B, the same points and some others measured another way; then each row and its match in B:
B (72 x 24):
[[ -53  -29   -1  123  -90   17   -2   38 -183 -124 -110  -82   52  108
   -26  -20  102  178 -192   72  153 -169   18  121]
 [ 255  334 -430 -229   28  150  -49 -181 -129   -4 -125  143  103   55
   -89  218 -117 -102   13  223  -26 -102  123  -30]
 [-187   20 -233  339 -271  234   39  -97 -297  171 -153 -116  104  -10
    41  121  116  320 -401  267  -56 -255  170  107]
 [ -84 -396  186  595 -124  -87  -73   25  103   -8  -85 -157   15   82
   170 -363  156  177 -301 -186   -3  203  215   11]
 [  64  -54    2    8   19  -84  -75  -44  -77 -295 -123   31   25   72
   -23 -199   67   99   -7   60  176  -14  126  140]
 [ 278  250  -50  -68    7  123  -61  -10  -42  147   11   50  139   13
   -79  326 -197 -318 -181  -74   61  -47 -164 -220]
 [-158 -209 -371  371  -26 -157   20  -26  -81 -252 -238 -184  -14  530
    42 -308  339  521  -60   98    0   22  390  331]
 [-337 -253  -98  769 -212  -54  -47 -139 -126  -92 -181 -154   51  139
   149 -281  180  586 -348   73   20  -34  386  362]
 [  15 -112  259  649   37 -193 -110  131  176   29   30 -162   79  267
    76  -75 -101   39 -329 -458  127  143  -69   18]
 [  87   96 -117  147  -65  126    1   63  -70  192  -53  -92   69  106
     6  129  -37   -9 -264   -9  -54  -95  -12  -92]
 [   9 -212  -33  133  -85   35   -5   40  -38  -40 -147  -85  -35   45
   103 -314  151  190 -132   79  -65   10  216   30]
 [  86 -152  619  473  127 -268 -183  184  217 -186   79  -49   28    5
    89 -302 -247  -40 -217 -520  288  116 -168   53]
 [ 251  -25  395 -388   99    1  -62  215  -14 -238  -12   62  -70 -224
    -8 -278 -101 -184   30  -44  204 -119 -180  -88]
 [  79 -170  403  -90  -36    5    2  255  -69 -119  -24 -104  -32  -72
     4 -200   66  -51 -171  -95  193 -129 -186  -89]
 [  32 -237  172  170 -220  148  -23  -17  -71   91  -69  -54   70 -179
    64  -78  151  -88 -306   33   27   54   53 -190]
 [ 254   25 -119 -372   29  153   41  138  -66   26 -100  -20  -55    5
     4 -134   32  -81    6  142  -86 -109   28 -160]
 [ -86  -19 -456   53 -146  119   65  -88 -273  -62 -229  -95   48  258
   -27   -3  284  316 -122  335  -41 -167  284  155]
 [ 120   82 -272  121   41  -62  -29  -15  -25  -71 -102  -60   99  414
   -78  134   76    5  -84  -64   80   43   61   19]
 [ 386  375   38 -149   50  132 -198 -227   16   39   30  302  156 -361
   -44  225 -436 -435  -69  -18   89   10  -72 -194]
 [ 238  311 -362 -448  140  -36   12   20 -198 -293 -122   31   92  428
  -254  284   87 -105  136  131  235 -158  -95   45]
 [  -7 -351   22   15 -134   71   64  136  -82  -53 -157 -167  -65   87
    76 -336  331  152 -142  105  -44    3  166  -60]
 [  36  152 -635  306   -6    2   14 -107  -67   98 -174 -115  117  574
   -42  204  104  214 -142   53 -123    1  254   95]
 [  95  215 -457  217 -118  190   37  -50 -120  332  -89 -117  162  330
   -52  420   27  -29 -314   48 -131  -67   53 -145]
 [  68 -242 -119  126 -153  156   48   81  -25  194 -127 -160   -8  103
   100 -154  230   36 -233   60 -184   54  175 -191]
 [ 393  199 -118 -503  -36  310   78  173 -110  290  -15  -29   70   23
  -122  367    8 -477 -139   66  -66 -120 -253 -481]
 [ 353  103 -273  109  -69  172 -140 -297  111  255  -50  173  159 -107
    40  168 -152 -384 -138   -8 -180  290  211 -334]
 [ 233  170   57 -184  236 -207 -152  -24   20 -463  -72  169   17   77
   -73 -191 -195  -29  181  -64  291  -21    6  189]
 [  96 -369  120  240 -125   68  -38   56  117  117  -93 -100  -36  -61
   171 -382  146   -2 -208  -61 -145  198  207 -185]
 [ 669  565 -876 -644  456 -106  -50  -37  150 -134 -120  163   48  770
  -234  280 -168 -362  454   -6 -100  134   95 -117]
 [ 133   59  299  -36   40  -58 -131   -7  -54 -261  -23  101   47 -185
   -23 -117 -154  -84  -73  -61  280  -73  -84   63]
 [ 233   -8 -654 -258 -180  277   27 -315 -148  106 -227   99  108   80
   -45  135  296 -159    7  422 -216  141  392 -243]
 [ 338   92 -383  -16   64   47  -44  -55  115  158  -81   -1   89  341
   -29  155   11 -270  -41  -82 -147  224  122 -267]
 [ 556  647 -314 -164  560 -330 -217   12  263 -263   26  202   80  556
  -158  188 -582 -271  294 -387  168   94 -119  104]
 [ -70  203 -394   50 -269  283   56 -217 -405  114 -157  -22  204   48
  -127  459  164   69 -316  353   52 -255   71    3]
 [   7  103  -73   82  -18    8  -33  -19 -153 -148 -109   -9   58   81
   -30  -16  -24  166 -121   91  138 -174   49  158]
 [-182   25  -98  490  -23 -119  -30    8 -141 -165 -123 -140   71  323
     0  -43   36  425 -247  -38  158 -164  107  351]
 [ -92  103 -219  535   10 -201 -164 -277  -65 -298 -125   50  160  255
   -20    0  -59  296 -113  -35  214   44  257  365]
 [ 272  251  322 -210  237 -126 -106  228   23 -243   55   50   26   50
  -103    9 -298 -198    7 -247  321 -155 -337   13]
 [-155 -154 -276  488 -272  159   63  -49 -164  255 -140 -239  114  257
    52  133  289  231 -435   93 -121  -33  196  -27]
 [ 245  228  238  342  191 -164 -202   40  198  -10   79   62  110   66
    13   47 -443 -178 -173 -423  161   78 -151    4]
 [-100 -166 -499  132 -243  184  131  -51 -258  112 -237 -206   61  357
   -11   60  462  261 -231  300 -139  -60  286  -16]
 [ 261  160 -413   38  190 -137 -104 -135  102 -173 -126   93   63  395
   -37  -44  -84  -12  129  -40   -7  157  234   86]
 [ 349 -203 -194 -529  -67  153   95  116  -43   23 -137  -72  -13  199
   -86  -17  398 -357   43  133  -72  145   27 -433]
 [-117 -393  457  506 -233   87  -68   43   11   97  -47 -104   -5 -359
   222 -409   38  145 -416  -73  -11   33  128  -43]
 [ 231 -225  321  316  -52   49 -179  -70  254  155    6   84   33 -366
   211 -331 -193 -243 -219 -211  -99  305  147 -261]
 [ 514  157   55 -169  215  -50 -229 -105  277  -50   15  263   39 -146
    38 -137 -378 -466  125 -207  -12  286   56 -240]
 [ -29 -312  392  408  -68  -57 -112   68   95  -86  -48  -52  -43 -212
   200 -508  -45  174 -224 -145   46   67  137   69]
 [  63 -125 -343  -78 -170  129   60  -82 -186  -15 -190  -83   69  226
   -56   60  371   18 -112  230  -16   24  196 -106]
 [ 346  429 -606  -33   87  115  -61 -172   10  216  -70   91  173  320
   -96  426 -192 -242  -50   15 -150   55  103 -156]
 [-184 -197  215  508 -139  -51  -77  -27  -86 -127  -89  -88   55  -45
    88 -221   60  297 -321  -49  155  -55  123  197]
 [ 232   38  504  -67  184 -176 -232   15  127 -394   21  212   -9 -334
    48 -391 -365 -134   66 -199  298   17  -71   89]
 [ -51 -111 -189  294 -171  115   51   14 -119  149 -117 -172   75  221
    19   62  205  137 -308   52  -54  -31  122  -55]
 [ 349  -71 -121  -17   78    4  -90  -13  209   72  -66   43   14  124
    66 -148  -46 -258    5 -129 -130  282  155 -251]
 [ -74 -212  283  367 -152   50  -62   31  -46    5  -63  -81   10 -208
   143 -288    3  161 -316  -31   49  -47   98   41]
 [ -53   91   26  523   40 -180 -145  -77   -7 -192  -54  -20  105  193
    12  -40 -155  238 -199 -177  197  -22   79  285]
 [ 221  -96  302  -59  -14   45  -72  100   58    4    1   14   19 -170
    35 -146  -69 -246 -133 -130   87   54  -90 -222]
 [ 379   81 -103  145   94   51 -115  -12  249  258   10   43   53   64
    85   -3 -250 -303 -113 -227 -196  232   75 -287]
 [  96 -305 -130  -57 -209  219   64   21  -73  164 -157 -107  -12  -12
    80 -169  325  -42 -187  188 -177   77  216 -261]
 [ 201  -42  181  -12  136 -158 -165  -20  113 -316  -64  110   -4  -36
    34 -332 -131  -56   71 -126  169  115   75   62]
 [ 648  180   65 -722  306  -19  -71  225  186  -91   27  128  -32  105
  -114   -5 -179 -623  241 -194   75  120 -250 -401]
 [ 289  -28  154 -318  137  -19  -12  240   48 -127  -41  -17  -66   50
    -9 -238  -31 -156   41  -72   64  -28  -95 -130]
 [ 663  281  200 -432  396 -173 -279  -40  339 -274   66  363   11 -167
   -30 -184 -534 -588  320 -298  155  260  -95 -201]
 [ -63 -100 -346  623 -184  143  -54 -191   22  295 -144  -81   73   70
   186 -123   22  277 -335   74 -303  100  435   27]
 [  -8 -244  664  516 -116  -27 -179   28  100   -2   58    0   52 -414
   170 -306 -196  -46 -379 -288  171   86  -57  -57]
 [ 125   91   75  -37  145 -172  -96   58  -30 -355  -70   38   16  153
   -52 -159  -98   77   40  -79  255  -78  -28  191]
 [ 407  301 -295  -39  311 -124 -102   81  214    8  -21   42   26  418
   -30   35 -297 -170   97 -240  -60  104   15  -46]
 [ 253 -391  109 -449  -97  200   48  158   18   17 -138  -32 -142 -215
   115 -479  274 -177   22  186 -165   87  151 -342]
 [   8   56  234   51    3  -32  -60   78 -142 -216  -42  -12   42  -43
   -32  -63  -77   88 -162  -34  271 -205 -123  131]
 [  86  208 -385  260   99 -112  -56  -68  -25  -74 -102  -37  107  475
   -55  134  -59  151  -83  -67   47   -9  130  171]
 [ 220 -254   26   76  150 -177  -75  128  244 -161  -94  -56  -92  257
   112 -500   54   31   79 -191  -53  241  199  -25]
 [-191  -23 -729  -18 -140   24  102 -186 -397 -321 -338  -96   43  494
  -102  -36  479  551   22  509   37 -205  436  388]
 [ 263  192 -329  144   53  105  -40  -15   93  285  -48  -22   79  221
    31  140 -170 -121 -155  -86 -204   65   98 -171]]
Rows of B count from 0, top down.

[  -1 -173   73   79   84  415  101 -131   40   60  -13  534  104 -118
    8   58 -401  -52 -387  138 -145 -164 -172  165  -27] | 6
[ 108 -199 -102  110   78  400   30   52   56  -12 -111  188  -38 -147
  -94   43 -168   45   22  -55   94  -56 -256  182    7] | 16
[-182  -20   71   53  -43  245  -55  400 -189  180 -351  217 -126  124
   20  163   38  172 -158 -347   70  108   69   -6   12] | 66
[  38  225   53   80  128  -32  -70   41 -138 -326 -248 -351   54   64
  -31   74  212 -151  236 -251  323  191  -21 -240  117] | 25
[  39  -29  -68    0  108  139   78 -144   33   49  111   87  192 -256
   -4  -68 -160 -190 -106  236  -59 -112 -114   45  103] | 54
[ -34  -73  -91   56  -14   94  -70   70  183  268   91  250  373 -226
  -19  109  -91  -30 -291  280   64 -153  -27  214  204] | 58
[-232 -100  -40  -33  -45   -3  -18  160  -99  369  -41  208  -56  -51
   88  -23 -124   54 -204  -48 -273   -8  234  -15   -3] | 13
[-109  223   64   15   95    9    3  113 -246 -254 -247 -346    4   59
  -76   51  224  -73  143 -207  251  151   81 -217  133] | 44
[-195  -28   45   50    3 -174  -70 -101    4  143    9  183   94   26
  119   30 -206  -65 -228    9 -254    3  298 -107  -17] | 3
[-102  -36 -150   25  -12 -153 -112  138   -9  203  -42 -122  -11  -86
   31  -25   41    4  105  -99  -61   66  187  -61   62] | 43
[  22  -86  -49   34   59  402   68  139  -14  114  -74  229  113 -193
  -67   52  -88   -2 -170   81  114 -101 -226  177  120] | 4
[-143   31 -149   -8    3 -237  -86   73  -14  168   25 -237   87 -124
    9  -45   95  -47   91   32  -35   39  246  -90  134] | 63
[ 238 -353 -186  105  -12  413 -104  108  329  554   92  773  241 -328
  148   64 -380  -57 -333  162 -107 -184 -410  377    4] | 70
[  70  -78 -103   -8   17  298  -14  126  150  429  134  428  417 -357
   43   51 -116 -128 -388  350   43 -207 -260  264  220] | 26
[  56 -209 -246   70  -12  -14 -133    3  289  380  176  222  257 -289
   41   -2 -180  -45  -95  235  -95 -132  -31  206  104] | 34
[ -62  -75  -87   96   14 -474 -205 -241  158  144  105   29   77    1
  206  -45 -222 -169   46  -49 -332   78  340 -199  -86] | 22
[ 108  -31 -366  127  -25 -364 -318   77  403  208  176 -312  444 -295
  -59   67  192  -65  243  228  287  -31   65  136  305] | 18
[-203   22  162   17  119  553  267  111 -364 -350 -329  -50 -215   56
 -256   73  -12  155  -85 -149  166   -9  -51   13   59] | 60
[ -49  -74    4   60   56  293   52   85  -81  -22 -154  121  -37  -53
  -68   55  -93   45  -79  -74   49  -12  -75   55   34] | 10
[ -46 -115 -200   37  -25 -150 -142   84  134  323   71   34  117 -170
   62  -18  -53  -23   14   55 -105  -18  133   43   77] | 53
[ -61  -41  -10    8   13 -295 -147  -62  -42  345   -4  247  -67   19
  347  -99 -233 -220  -63 -218 -444  134  213 -271 -171] | 38
[-186  134  337  -26  126  479  236   13 -379 -170 -265  314  -20   86
    0   82 -159  -80 -425  -97  -17  -10  -68 -111    9] | 69
[-137  192  234   12   91  113   47   15 -263 -147 -237   79   30  123
   70   83  -20 -133 -201 -185   32  102   67 -226   27] | 52
[  17 -230 -172   59   30  -25  -46 -202  257  301  248  305  227 -281
   69  -61 -349 -110 -191  310 -277 -167   27  157   33] | 35
[-158  -64  -74  -41    3   -4   16   -2   20  308  129  162  189 -211
   26  -35 -139  -60 -253  247 -195 -123  143   65  122] | 37
[ 108 -120  -99   54  115  292   71  -50   29    4  -11  117   30 -217
  -40  -40 -165  -91   11   65   16  -65 -233  101   37] | 7
[  73   79  -20   46   55 -313 -193 -148  120  216   92  152  292  -91
  277  -18 -123 -348  -96   23 -156   61   62 -195   23] | 48
[ -73   41   36   12  130  116   99  -39 -236 -201 -180 -164 -195    8
  -33  -68  -30  -67  140 -206  -30   97   35 -187  -31] | 9
[-105  174  279   13  225  395  283 -237 -326 -537 -197  -44    0   41
 -145   33 -119 -142 -167   12  106  -22  -93 -148   55] | 65
[  29   15   89   11  150  224  122 -194  -86  -64   -2  219  112 -126
   64  -41 -240 -243 -201  103 -113  -55 -140  -64    8] | 68
